Below is a small trained network, with its code and all its weights. Each question gives an input and a class and asks what happens when units are switched off, that is, made to give their printed mean instead of their output.

import numpy as np


def w(rows, s, z=0):
    codes = np.array(rows[::2]) - 128.0
    scale = np.full(codes.shape[1], s)
    scale[-1] = z or s
    return codes * scale


def f(y):
    return np.maximum(y, 0)


def log_softmax(a):
    a = a - a.max(-1, keepdims=True)
    return a - np.log(np.exp(a).sum(-1, keepdims=True))


def net(x, mask):
    res = np.array(x, float).reshape(1, 6) / 4 @ E
    y = f(res @ A[0][:, :-1].T + A[0][:, -1])
    res = res + np.where(mask, y, B[0][:, -1]) @ B[0][:, :-1]
    return log_softmax(res[-1] @ U[:, :-1].T + U[:, -1])


A, B = {}, {}
E = w([
[99,248,95,199,106,75,89,175,78],'x0',
[139,124,125,131,137,122,131,140,133],'x1',
[183,185,90,122,174,227,177,116,64],'x2',
[186,182,73,47,30,167,90,130,176],'x3',
[174,160,129,117,188,57,58,2,106],'x4',
[97,94,31,222,145,193,96,82,170],'x5',
],0.0089)
A[0] = w([
[186,79,132,83,174,115,109,37,135,101],'n1',
[193,216,94,96,209,208,218,95,60,155],'n2',
[143,164,199,87,123,95,143,164,91,13],'n3',
[187,171,161,71,114,41,166,166,103,47],'n4',
[180,186,96,63,65,163,47,125,193,120],'n5',
[56,67,121,110,48,44,105,146,167,146],'n6',
[119,215,204,82,73,89,193,122,101,31],'n7',
[58,92,156,169,199,103,174,106,66,88],'n8',
[171,209,144,126,196,78,36,38,116,61],'n9',
[59,142,191,174,190,133,152,121,109,19],'n10',
[78,114,158,137,73,198,204,227,181,215],'n11',
[86,254,107,175,125,66,73,167,69,62],'n12',
[81,142,74,207,132,145,62,115,127,251],'n13',
[125,149,49,199,114,152,99,99,208,142],'n14',
[100,134,159,135,114,70,69,93,166,163],'n15',
],0.0091,0.0027)
B[0] = w([
[49,74,120,119,90,74,150,183,67,195],'n1',
[72,210,122,75,172,150,149,182,200,231],'n2',
[125,73,97,152,189,196,31,154,147,178],'n3',
[124,101,157,148,146,206,85,128,133,189],'n4',
[196,165,170,152,38,92,161,121,127,211],'n5',
[92,208,96,156,183,158,166,106,176,209],'n6',
[155,102,177,173,160,207,77,115,114,188],'n7',
[227,186,170,109,2,131,139,127,173,197],'n8',
[93,135,65,142,104,125,113,205,61,210],'n9',
[185,171,162,170,38,143,76,136,127,176],'n10',
[48,158,105,121,101,122,131,158,28,252],'n11',
[102,31,169,18,116,60,210,133,153,215],'n12',
[104,91,175,105,147,169,75,121,130,205],'n13',
[154,84,169,91,114,191,48,133,130,204],'n14',
[23,208,138,154,138,138,128,162,149,183],'n15',
],0.0078,0.013)
U = w([
[88,147,61,165,103,124,105,168,10,85],'0',
[146,82,147,157,150,211,43,138,149,105],'1',
[217,192,149,163,41,109,123,138,148,132],'2',
[97,53,158,71,118,116,189,133,153,175],'3',
[83,232,92,147,188,133,131,136,216,100],'4',
[102,147,149,124,128,152,113,95,89,255],'5',
[158,129,133,142,149,126,135,107,114,109],'6',
[183,88,89,143,153,116,141,102,127,67],'7',
],0.011,0.0075)

Each question gives the input, the list of numbers given to net, and the class t.
The units are the neurons (one row each of A and B). Each row of codes is followed by its name. A weight is (code - 128) times the scale printed after its matrix; where a second scale follows, it is the last column's (A, B and U).
mask holds one flag per neuron, in row order. A switched-off neuron (its flag False) gives its mean, the last column of its row in B, instead of its output. The means were averaged over made-up inputs and are rounded, as every weight is.
A unit's drop is (log p(t) with every unit on - log p(t) with that unit switched off) / (log p(t) with every unit on - log p(t) with every unit switched off).
The circuit of an input: a set's keep is (log p(t) with only the set's units on - log p(t) with every unit switched off) / (log p(t) with every unit on - log p(t) with every unit switched off). Starting from the 12 units with the biggest drops (on a tie, the unit counted first), units are removed one at a time, each time the one whose removal leaves the highest keep (on an exact tie, the one counted first), for as long as the keep stays at least 0.8.
circuit, biggest first: the units of the circuit, biggest drop first
unit that matters most: the unit with the biggest drop
top k neurons: the k neurons with the biggest drops, biggest first
drop when u is switched off: that unit's drop, to one decimal
input [7,-6,-3,-4,4,-4], class 3: unit that matters most -> n12
input [6,-7,-6,-6,-6,-7], class 1: top 3 neurons -> (n3 n7 n4)
input [-3,7,4,-7,8,2], class 0: top 3 neurons -> (n9 n1 n5)
input [-5,-4,2,-5,6,3], class 0: top 3 neurons -> (n1 n9 n12)
input [8,6,6,1,-2,8], class 1: top 3 neurons -> (n14 n13 n1)
input [-8,3,8,-8,-3,4], class 2: top 2 neurons -> (n8 n10)
input [-3,0,7,4,5,-7], class 1: circuit, biggest first -> (n4 n3)
input [7,-6,4,-6,-4,-8], class 1: top 2 neurons -> (n3 n7)
input [2,6,-1,-1,-8,-7], class 0: top 2 neurons -> (n11 n14)
input [6,5,-7,-6,4,0], class 4: top 2 neurons -> (n15 n6)
input [-2,1,-5,5,-3,1], class 2: top 2 neurons -> (n5 n2)
input [3,6,-7,6,3,1], class 4: top 4 neurons -> (n6 n15 n8 n10)
input [5,-8,-6,-3,-5,5], class 5: top 2 neurons -> (n2 n13)
input [-5,-1,-5,4,-7,-7], class 0: unit that matters most -> n11
input [-5,6,2,7,8,8], class 0: top 2 neurons -> (n1 n9)
input [-2,2,-4,8,-7,5], class 2: top 3 neurons -> (n5 n9 n1)
input [6,1,3,0,-3,-7], class 1: circuit, biggest first -> (n7 n3)
input [7,2,0,2,5,6], class 3: top 2 neurons -> (n12 n11)
input [5,-5,3,-6,0,-4], class 2: top 2 neurons -> (n8 n10)
input [7,5,6,7,2,3], class 2: circuit, biggest first -> (n5)
input [8,-1,2,-8,7,-1], class 2: drop when n11 is switched off -> 0.3
input [7,8,-4,4,8,-2], class 0: drop when n5 is switched off -> 0.0
input [8,-7,6,6,-2,-7], class 3: drop when n14 is switched off -> 0.1
input [-6,4,5,3,0,-6], class 1: drop when n15 is switched off -> 0.1
